Below are the code and all the weights of a small trained network. Each question names an input and a class and asks about switching units off, where a switched-off unit gives its printed mean instead of its output.

import numpy as np


def w(rows, s, z=0):
    codes = np.array(rows[::2]) - 128.0
    scale = np.full(codes.shape[1], s)
    scale[-1] = z or s
    return codes * scale


def norm(h):
    return h / np.sqrt((h * h).mean(-1, keepdims=True) + 1e-5)


def f(y):
    return np.maximum(y, 0)


def log_softmax(a):
    a = a - a.max(-1, keepdims=True)
    return a - np.log(np.exp(a).sum(-1, keepdims=True))


def net(x, mask):
    res = np.array(x, float).reshape(1, 6) / 4 @ E
    u = 0
    for l in range(4):
        y = f(norm(res) @ A[l][:, :-1].T + A[l][:, -1])
        res = res + np.where(mask[u : u + 6], y, B[l][:, -1]) @ B[l][:, :-1]
        u += 6
    return log_softmax(norm(res)[-1] @ U[:, :-1].T + U[:, -1])


A, B = {}, {}
E = w([
[20,206,98,166,135,153,184,136,86],'x0',
[102,58,201,184,78,189,155,254,164],'x1',
[86,99,129,118,171,54,149,187,154],'x2',
[141,132,76,145,121,108,73,191,105],'x3',
[152,182,217,73,56,159,174,123,79],'x4',
[82,98,165,66,85,212,179,116,170],'x5',
],0.0054)
A[0] = w([
[125,185,104,109,150,49,117,119,111,243],'L0N0',
[1,154,91,205,135,149,159,161,94,33],'L0N1',
[206,70,210,100,65,212,127,93,192,29],'L0N2',
[160,28,129,230,108,113,114,184,160,5],'L0N3',
[172,183,161,69,42,146,114,222,58,93],'L0N4',
[48,199,145,97,111,176,200,98,110,50],'L0N5',
],0.006,0.002)
B[0] = w([
[142,58,34,165,106,132,77,102,96,244],'L0N0',
[82,8,194,132,34,147,46,164,152,234],'L0N1',
[2,32,173,135,15,131,78,243,91,254],'L0N2',
[14,178,187,120,70,158,189,154,100,217],'L0N3',
[165,125,48,225,109,68,148,6,96,228],'L0N4',
[77,183,210,79,132,154,209,123,130,234],'L0N5',
],0.0062,0.0044)
A[1] = w([
[162,121,133,251,134,161,114,178,141,1],'L1N0',
[176,165,72,184,143,83,99,132,133,163],'L1N1',
[148,179,144,143,102,121,122,120,72,60],'L1N2',
[116,62,148,83,171,145,151,129,254,147],'L1N3',
[169,54,145,132,82,183,86,149,159,70],'L1N4',
[174,84,139,71,183,89,75,232,191,117],'L1N5',
],0.0083,0.0045)
B[1] = w([
[2,114,136,122,130,144,185,228,144,162],'L1N0',
[129,47,106,150,140,107,91,124,125,252],'L1N1',
[137,73,160,133,74,68,117,139,144,161],'L1N2',
[137,126,103,208,84,92,123,111,45,235],'L1N3',
[61,156,58,141,64,142,96,121,120,237],'L1N4',
[70,168,213,68,31,149,165,240,106,204],'L1N5',
],0.0092,0.0041)
A[2] = w([
[190,96,202,194,115,146,200,254,236,155],'L2N0',
[147,107,134,125,135,139,163,36,118,200],'L2N1',
[146,81,146,94,195,114,101,252,199,19],'L2N2',
[117,240,143,99,115,153,205,84,119,81],'L2N3',
[107,218,210,93,135,141,210,148,134,19],'L2N4',
[50,74,127,101,189,204,155,152,224,3],'L2N5',
],0.007,0.002)
B[2] = w([
[155,248,93,154,137,2,142,157,34,252],'L2N0',
[143,187,140,164,150,154,140,224,89,219],'L2N1',
[66,170,176,136,83,124,191,212,68,161],'L2N2',
[136,126,161,127,165,112,117,226,163,201],'L2N3',
[150,107,56,69,226,161,37,81,180,204],'L2N4',
[138,48,116,205,66,74,46,147,109,175],'L2N5',
],0.0082,0.0034)
A[3] = w([
[161,115,157,70,61,112,122,76,87,95],'L3N0',
[131,105,144,30,158,110,156,103,166,81],'L3N1',
[229,57,190,128,73,111,227,175,225,10],'L3N2',
[242,86,101,176,150,141,237,23,208,25],'L3N3',
[190,38,145,175,130,254,249,113,234,19],'L3N4',
[134,148,131,150,63,170,216,53,115,112],'L3N5',
],0.0081,0.011)
B[3] = w([
[64,83,160,230,96,45,123,186,116,249],'L3N0',
[82,100,105,141,110,144,110,128,193,156],'L3N1',
[110,89,124,2,143,48,48,218,77,128],'L3N2',
[108,80,100,147,176,81,47,200,70,131],'L3N3',
[91,186,246,127,115,109,189,103,110,128],'L3N4',
[120,88,169,97,152,105,94,199,81,228],'L3N5',
],0.0099,0.0017)
U = w([
[184,214,160,104,189,121,176,135,87,114],'0',
[79,147,173,37,187,212,163,137,205,102],'1',
[59,75,180,166,58,98,127,183,102,166],'2',
[145,101,88,132,70,180,113,104,181,47],'3',
[242,52,160,133,119,190,232,14,253,8],'4',
[201,60,40,176,180,80,57,36,113,133],'5',
],0.014,0.013)

Each question gives the input, the list of numbers given to net, and the class t.
The units are the neurons (one row each of A and B). Each row of codes is followed by its name. A weight is (code - 128) times the scale printed after its matrix; where a second scale follows, it is the last column's (A, B and U).
mask holds one flag per neuron, layer by layer. A switched-off neuron (its flag False) gives its mean, the last column of its row in B, instead of its output. The means were averaged over made-up inputs and are rounded, as every weight is.
A unit's drop is (log p(t) with every unit on - log p(t) with that unit switched off) / (log p(t) with every unit on - log p(t) with every unit switched off).
The circuit of an input: a set's keep is (log p(t) with only the set's units on - log p(t) with every unit switched off) / (log p(t) with every unit on - log p(t) with every unit switched off). Starting from the 12 units with the biggest drops (on a tie, the unit counted first), units are removed one at a time, each time the one whose removal leaves the highest keep (on an exact tie, the one counted first), for as long as the keep stays at least 0.8.
circuit, biggest first: the units of the circuit, biggest drop first
most important unit: the unit with the biggest drop
k most important neurons: the k neurons with the biggest drops, biggest first
k most important neurons of layer l: the k neurons of layer l with the biggest drops, biggest first
drop when u is switched off: that unit's drop, to one decimal
input [4,-6,-4,-8,-3,-2], class 0: most important unit -> L2N1
input [6,-1,-3,2,-7,-2], class 5: 3 most important neurons -> L0N2, L1N5, L0N3
input [6,0,-1,4,8,3], class 0: 2 most important neurons -> L0N5, L0N4
input [-3,-5,6,-2,1,-4], class 5: circuit, biggest first -> L0N0, L0N2
input [1,1,2,8,3,-4], class 5: 2 most important neurons -> L0N4, L0N2
input [4,-4,-3,-5,3,0], class 1: 2 most important neurons -> L0N5, L2N4
input [-3,-4,-7,-3,2,-4], class 5: 3 most important neurons -> L0N5, L0N3, L1N5
input [-4,-6,-1,0,-4,5], class 5: 2 most important neurons -> L0N1, L0N2
input [-4,-5,-1,-1,2,0], class 5: 3 most important neurons of layer 0 -> L0N5, L0N3, L0N0
input [1,-2,4,-3,2,6], class 1: 2 most important neurons -> L0N5, L2N4
input [3,-7,-6,0,5,-5], class 5: 2 most important neurons -> L0N2, L1N5
input [3,0,1,-5,5,0], class 1: drop when L2N4 is switched off -> 0.1
input [-3,-8,6,-3,-6,5], class 5: drop when L0N2 is switched off -> 0.2
input [6,0,6,-8,6,5], class 1: drop when L2N4 is switched off -> 0.4
input [7,-5,-8,-8,4,-8], class 0: most important neuron of layer 0 -> L0N5
